Here is a tiny trained network, its code and every weight. The questions are about switching its units off for an input and a target symbol, where a switched-off unit gives its printed mean instead of its output.

import numpy as np


def w(rows, s, z=0):
    codes = np.array(rows[::2]) - 128.0
    scale = np.full(codes.shape[1], s)
    scale[-1] = z or s
    return codes * scale


def f(y):
    return y / 2 * (1 + np.tanh(0.7978845608 * (y + 0.044715 * y**3)))


def softmax(a):
    e = np.exp(a - a.max(-1, keepdims=True))
    return e / e.sum(-1, keepdims=True)


def log_softmax(a):
    a = a - a.max(-1, keepdims=True)
    return a - np.log(np.exp(a).sum(-1, keepdims=True))


def net(x, mask):
    ids = ['βδεηξσω'.index(c) for c in x.split()]
    T = len(ids)
    res = E[ids] + P[:T]
    u = 0
    for l in range(2):
        r = res
        for j in range(3):
            rows = slice(2 * j, 2 * j + 2)
            q, k, v = (r @ M[l][rows].T for M in (Q, K, V))
            z = softmax(np.where(np.tri(T) > 0, q @ k.T / 2**0.5, -1e9)) @ v
            o = O[l][rows]
            res = res + np.where(mask[u + j], z, o[:, -1]) @ o[:, :-1]
        u += 3
        y = f(res @ A[l][:, :-1].T + A[l][:, -1])
        res = res + np.where(mask[u : u + 4], y, B[l][:, -1]) @ B[l][:, :-1]
        u += 4
    return log_softmax(res[-1] @ U[:, :-1].T + U[:, -1])


Q, K, V, O, A, B = {}, {}, {}, {}, {}, {}
E = w([
[122,103,6,48,87,175],'β',
[171,51,167,169,114,73],'δ',
[97,165,61,196,194,99],'ε',
[116,234,110,178,106,159],'η',
[127,241,119,121,94,53],'ξ',
[154,111,93,164,216,145],'σ',
[130,120,145,66,192,26],'ω',
],0.018)
P = w([
[250,129,2,39,153,43],'0',
[118,188,110,84,111,77],'1',
[154,191,124,125,100,102],'2',
[162,174,130,133,106,109],'3',
[169,161,123,136,116,116],'4',
[169,150,125,134,128,114],'5',
[172,137,144,127,129,118],'6',
[170,139,132,118,148,118],'7',
[169,138,109,120,168,127],'8',
[171,128,139,110,157,124],'9',
[163,137,120,100,175,122],'10',
[164,128,144,91,172,122],'11',
[172,137,128,86,196,143],'12',
[172,104,171,79,166,121],'13',
],0.0089)
Q[0] = w([
[95,185,161,127,101,132],'L0H0',
[108,128,129,107,111,148],'L0H0',
[246,168,81,155,124,36],'L0H1',
[97,116,30,47,176,152],'L0H1',
[117,79,119,135,140,104],'L0H2',
[153,106,125,198,124,136],'L0H2',
],0.013)
K[0] = w([
[129,137,177,183,112,113],'L0H0',
[117,103,197,144,162,129],'L0H0',
[200,110,4,87,101,133],'L0H1',
[172,132,133,100,143,130],'L0H1',
[131,189,96,92,130,155],'L0H2',
[102,152,170,141,171,119],'L0H2',
],0.015)
V[0] = w([
[106,146,163,175,27,131],'L0H0',
[177,186,126,193,217,53],'L0H0',
[167,247,38,188,117,140],'L0H1',
[61,59,100,180,84,71],'L0H1',
[112,106,93,65,91,249],'L0H2',
[106,254,161,178,174,142],'L0H2',
],0.0067)
O[0] = w([
[101,75,107,140,114,208,2],'L0H0',
[101,136,175,59,173,116,169],'L0H0',
[124,166,62,82,187,165,254],'L0H1',
[2,156,147,130,62,136,89],'L0H1',
[147,71,38,183,160,189,99],'L0H2',
[129,196,110,123,146,133,65],'L0H2',
],0.011,0.0058)
A[0] = w([
[160,28,85,148,148,224,254],'L0N0',
[144,172,40,75,232,142,252],'L0N1',
[109,98,145,1,133,183,134],'L0N2',
[224,161,102,92,232,55,78],'L0N3',
],0.0074,0.0027)
B[0] = w([
[69,145,234,181,80,73,155],'L0N0',
[132,100,218,86,49,137,225],'L0N1',
[107,223,69,200,2,206,149],'L0N2',
[195,105,101,192,181,139,251],'L0N3',
],0.0079,0.023)
Q[1] = w([
[98,76,13,65,199,199],'L1H0',
[156,191,216,229,113,144],'L1H0',
[70,90,62,168,199,148],'L1H1',
[162,1,123,124,50,118],'L1H1',
[93,104,28,193,86,142],'L1H2',
[226,185,51,11,113,98],'L1H2',
],0.0091)
K[1] = w([
[74,177,100,140,176,189],'L1H0',
[160,145,124,84,179,7],'L1H0',
[48,127,174,158,123,172],'L1H1',
[141,155,160,128,178,123],'L1H1',
[88,131,154,170,154,138],'L1H2',
[140,101,57,134,98,137],'L1H2',
],0.015)
V[1] = w([
[153,55,157,115,86,108],'L1H0',
[126,93,107,176,113,171],'L1H0',
[116,126,131,45,142,199],'L1H1',
[140,30,181,167,233,112],'L1H1',
[173,115,78,128,53,255],'L1H2',
[68,145,160,146,109,116],'L1H2',
],0.01)
O[1] = w([
[97,87,143,100,140,160,227],'L1H0',
[161,123,132,109,122,168,10],'L1H0',
[148,169,155,107,193,209,41],'L1H1',
[95,103,67,152,182,119,245],'L1H1',
[104,123,144,125,97,186,116],'L1H2',
[108,98,95,70,137,6,55],'L1H2',
],0.013)
A[1] = w([
[141,254,105,117,177,149,4],'L1N0',
[126,58,122,147,118,139,249],'L1N1',
[76,133,111,113,76,194,22],'L1N2',
[196,147,118,107,76,209,47],'L1N3',
],0.0076,0.0022)
B[1] = w([
[134,109,137,88,158,163,185],'L1N0',
[194,188,168,115,148,116,255],'L1N1',
[133,211,10,78,127,140,175],'L1N2',
[58,41,172,165,62,122,221],'L1N3',
],0.012,0.0095)
U = w([
[86,23,98,115,110,170,133],'β',
[198,98,30,111,30,149,251],'δ',
[130,176,181,177,55,117,7],'ε',
[38,55,119,26,141,119,145],'η',
[113,192,119,255,56,97,48],'ξ',
[160,221,120,83,98,131,239],'σ',
[109,150,88,187,129,182,97],'ω',
],0.0049,0.0026)

Each question gives the input, a string of symbols that net reads in full, and the target symbol t.
The units are the heads (2 rows each of Q, K, V and O) and the neurons (one row each of A and B). Each row of codes is followed by its name. A weight is (code - 128) times the scale printed after its matrix; where a second scale follows, it is the last column's (O, A, B and U).
mask holds one flag per unit, layer by layer, with each layer's heads first. A switched-off unit (its flag False) gives its mean, the last column of its rows in O or B, instead of its output. The means were averaged over made-up inputs and are rounded, as every weight is.
A unit's drop is (log p(t) with every unit on - log p(t) with that unit switched off) / (log p(t) with every unit on - log p(t) with every unit switched off).
top k neurons: the k neurons with the biggest drops, biggest first
top k neurons in layer l: the k neurons of layer l with the biggest drops, biggest first
which heads matter: for each layer, one digit per head in row order, 1 if its drop is at least 0.15 and else 0, layers parted by /
input ω β ω, target δ: top 2 neurons in layer 1 : [L1N1, L1N3]
input ξ ω ω ω δ β β ω β σ δ β, target ε: which heads matter : 001 / 010
input δ δ ω ε δ η ξ β β, target η: which heads matter : 011 / 101
input ξ ω σ, target ε: top 3 neurons : [L0N2, L0N1, L1N3]
input η ω ξ, target β: which heads matter : 110 / 011
input η ε δ δ ω ω σ σ δ ω ε, target β: top 2 neurons : [L1N3, L0N1]
input ξ σ ε η ω δ ω ω ω, target ε: which heads matter : 111 / 010
input ξ β ω ω ω ω, target β: which heads matter : 011 / 111
input δ ω σ, target η: which heads matter : 011 / 101
input η ω η ω δ, target β: which heads matter : 010 / 011
input β δ ω, target β: top 4 neurons : [L0N2, L0N0, L1N2, L0N1]
input ξ β ε δ ω ω σ ξ ω σ ω ω β, target ε: which heads matter : 011 / 010
input δ β σ δ ω ω σ η, target σ: which heads matter : 011 / 010
input δ β ω ω ω ω η ω ω ξ, target η: which heads matter : 001 / 001
input ξ σ ε, target ε: top 2 neurons : [L0N1, L0N2]
input η δ ω δ, target β: top 3 neurons in layer 1 : [L1N3, L1N1, L1N0]
input η ω ξ ω ω ω β ω ω ω β ξ η, target β: which heads matter : 110 / 111
input δ η ω ω δ ξ ω, target η: which heads matter : 011 / 101
input δ ω ω ε ω ω σ σ σ, target η: top 2 neurons : [L0N2, L0N3]
input ξ η ω ω, target ε: top 2 neurons : [L0N2, L1N3]
input δ β ω ξ ω ω σ ε β ω δ δ η, target η: top 2 neurons : [L0N3, L0N0]
input ξ ω ω ε ω ξ δ ω σ, target ε: top 3 neurons : [L0N1, L0N2, L1N3]
input ξ ε ω σ ω ω ξ, target ε: top 2 neurons : [L1N3, L0N2]
input δ ω ω β ω ω ω η, target σ: top 2 neurons : [L0N1, L0N3]
